Below is a small trained network, with its code and all its weights. Each question gives an input and a target symbol and asks what happens when units are switched off, that is, made to give their printed mean instead of their output.

import numpy as np


def w(rows, s, z=0):
    codes = np.array(rows[::2]) - 128.0
    scale = np.full(codes.shape[1], s)
    scale[-1] = z or s
    return codes * scale


def softmax(a):
    e = np.exp(a - a.max(-1, keepdims=True))
    return e / e.sum(-1, keepdims=True)


def log_softmax(a):
    a = a - a.max(-1, keepdims=True)
    return a - np.log(np.exp(a).sum(-1, keepdims=True))


def net(x, mask):
    ids = ['βγδλξπω'.index(c) for c in x.split()]
    T = len(ids)
    res = E[ids] + P[:T]
    u = 0
    for l in range(3):
        r = res
        for j in range(2):
            rows = slice(2 * j, 2 * j + 2)
            q, k, v = (r @ M[l][rows].T for M in (Q, K, V))
            z = softmax(np.where(np.tri(T) > 0, q @ k.T / 2**0.5, -1e9)) @ v
            o = O[l][rows]
            res = res + np.where(mask[u + j], z, o[:, -1]) @ o[:, :-1]
        u += 2
    return log_softmax(res[-1] @ U[:, :-1].T + U[:, -1])


Q, K, V, O = {}, {}, {}, {}
E = w([
[43,209,74,167,92,71,119,87],'β',
[127,59,187,156,69,183,21,79],'γ',
[126,69,95,118,168,127,6,211],'δ',
[96,155,179,137,65,161,193,183],'λ',
[170,235,147,79,127,115,41,171],'ξ',
[61,150,240,123,111,17,130,94],'π',
[122,52,32,146,80,55,151,127],'ω',
],0.012)
P = w([
[185,135,126,180,247,151,231,78],'0',
[140,108,121,151,165,145,140,109],'1',
[125,124,98,146,115,127,102,140],'2',
[104,125,112,121,76,113,97,161],'3',
[95,123,107,94,60,111,72,170],'4',
[59,140,108,79,55,86,65,195],'5',
[56,132,131,39,59,75,39,219],'6',
[2,156,133,61,64,37,42,216],'7',
],0.0062)
Q[0] = w([
[39,116,164,171,139,111,46,138],'0.h1',
[158,121,189,146,241,142,166,84],'0.h1',
[98,81,115,127,1,136,81,212],'0.h2',
[14,161,115,151,53,105,133,133],'0.h2',
],0.0079)
K[0] = w([
[132,154,121,59,107,130,62,173],'0.h1',
[193,161,119,164,236,136,157,113],'0.h1',
[37,179,138,52,3,63,72,123],'0.h2',
[144,165,118,7,86,159,63,184],'0.h2',
],0.0076)
V[0] = w([
[187,172,113,129,255,152,206,146],'0.h1',
[79,78,177,216,136,164,187,47],'0.h1',
[120,182,114,84,212,23,81,109],'0.h2',
[239,94,189,59,147,83,85,120],'0.h2',
],0.0065)
O[0] = w([
[101,99,143,111,174,137,179,85,1],'0.h1',
[111,152,170,206,156,151,120,93,93],'0.h1',
[197,112,116,89,99,144,77,58,184],'0.h2',
[245,126,151,145,92,74,168,129,137],'0.h2',
],0.011,0.0053)
Q[1] = w([
[122,59,133,180,120,174,207,188],'1.h1',
[109,89,83,168,78,161,97,254],'1.h1',
[57,100,215,91,44,97,133,96],'1.h2',
[125,89,165,209,199,188,191,26],'1.h2',
],0.0074)
K[1] = w([
[169,116,82,129,218,155,82,92],'1.h1',
[163,90,104,25,211,176,70,254],'1.h1',
[150,171,58,68,110,155,105,203],'1.h2',
[156,134,126,144,242,147,147,106],'1.h2',
],0.0083)
V[1] = w([
[47,171,192,149,17,134,177,129],'1.h1',
[131,116,189,85,104,158,102,148],'1.h1',
[164,255,178,72,161,142,139,214],'1.h2',
[121,84,219,124,56,184,173,148],'1.h2',
],0.0061)
O[1] = w([
[128,160,86,133,113,253,211,193,123],'1.h1',
[154,165,148,192,110,120,63,201,255],'1.h1',
[124,65,111,147,45,223,222,149,80],'1.h2',
[149,115,92,204,156,82,129,238,71],'1.h2',
],0.0068,0.0017)
Q[2] = w([
[70,109,84,174,142,63,163,84],'2.h1',
[164,97,47,108,254,168,159,164],'2.h1',
[188,86,154,55,250,159,145,126],'2.h2',
[92,114,110,198,209,191,138,115],'2.h2',
],0.006)
K[2] = w([
[147,85,211,126,181,139,86,139],'2.h1',
[107,142,182,241,190,186,182,56],'2.h1',
[97,137,130,187,254,113,161,78],'2.h2',
[187,102,115,194,141,170,135,63],'2.h2',
],0.007)
V[2] = w([
[105,18,79,127,146,100,89,151],'2.h1',
[100,3,102,116,121,83,131,192],'2.h1',
[143,83,155,175,157,173,75,144],'2.h2',
[107,158,201,98,112,84,199,99],'2.h2',
],0.0078)
O[2] = w([
[174,162,117,68,193,166,138,125,252],'2.h1',
[168,137,123,112,213,169,120,170,189],'2.h1',
[127,145,230,145,127,133,189,153,160],'2.h2',
[147,134,48,210,128,141,2,195,5],'2.h2',
],0.0089,0.0025)
U = w([
[200,152,70,190,74,131,85,149,162],'β',
[51,131,127,99,118,139,102,101,24],'γ',
[163,39,77,124,98,119,186,90,201],'δ',
[126,182,124,121,204,124,87,154,171],'λ',
[120,213,170,164,132,2,140,159,4],'ξ',
[168,150,179,107,148,153,181,71,168],'π',
[108,110,85,157,139,151,132,190,144],'ω',
],0.007,0.0038)

Each question gives the input, a string of symbols that net reads in full, and the target symbol t.
The units are the heads (2 rows each of Q, K, V and O). Each row of codes is followed by its name. A weight is (code - 128) times the scale printed after its matrix; where a second scale follows, it is the last column's (O and U).
mask holds one flag per head, layer by layer. A switched-off head (its flag False) gives its mean, the last column of its rows in O, instead of its output. The means were averaged over made-up inputs and are rounded, as every weight is.
A unit's drop is (log p(t) with every unit on - log p(t) with that unit switched off) / (log p(t) with every unit on - log p(t) with every unit switched off).
The circuit of an input: a set's keep is (log p(t) with only the set's units on - log p(t) with every unit switched off) / (log p(t) with every unit on - log p(t) with every unit switched off). Starting from all 6 units, units are removed one at a time, each time the one whose removal leaves the highest keep (on an exact tie, the one counted first), for as long as the keep stays at least 0.8.
circuit, biggest first: the units of the circuit, biggest drop first
unit that matters most: the unit with the biggest drop
which heads matter: for each layer, one digit per head in row order, 1 if its drop is at least 0.15 and else 0, layers parted by /
drop when u is switched off: that unit's drop, to one decimal
input β β δ, target γ: unit that matters most -> 0.h2
input π ξ π, target β: circuit, biggest first -> [2.h2; 0.h2]
input λ δ ω, target λ: circuit, biggest first -> [2.h1; 1.h1; 1.h2]
input β π δ π δ β β β, target λ: circuit, biggest first -> [2.h1; 1.h1]
input λ π ξ π, target δ: circuit, biggest first -> [1.h2; 0.h2]
input π π β, target γ: circuit, biggest first -> [0.h2; 2.h1]
input λ λ λ γ, target ω: circuit, biggest first -> [0.h2; 1.h1]
input γ λ λ, target ω: which heads matter -> 01 / 11 / 00
input β δ ξ β γ π ξ π, target δ: circuit, biggest first -> [1.h2; 0.h1]
input ξ ω γ π λ λ β, target ω: circuit, biggest first -> [1.h1; 0.h2; 1.h2]
input δ λ λ, target λ: circuit, biggest first -> [1.h1; 2.h1; 0.h2]
input ξ π ω δ δ λ, target λ: circuit, biggest first -> [2.h1; 1.h1]
input λ ω λ γ λ λ ω, target ω: circuit, biggest first -> [0.h2; 1.h1]
input λ ξ δ π ω, target λ: circuit, biggest first -> [2.h1; 1.h1; 0.h1]
input π ω π π, target β: circuit, biggest first -> [2.h2]
input ω γ γ δ, target ξ: circuit, biggest first -> [2.h2; 1.h2; 1.h1]
input ξ δ γ, target λ: which heads matter -> 10 / 10 / 10
input π ξ β, target δ: drop when 0.h1 is switched off -> 0.1
input π ξ δ ω β, target λ: drop when 1.h1 is switched off -> 0.5
input ω π λ β β, target γ: drop when 0.h2 is switched off -> 0.7
input π ξ γ β π ξ ξ λ, target δ: drop when 0.h2 is switched off -> 0.2
input γ ξ π ξ β π π β, target β: unit that matters most -> 2.h2
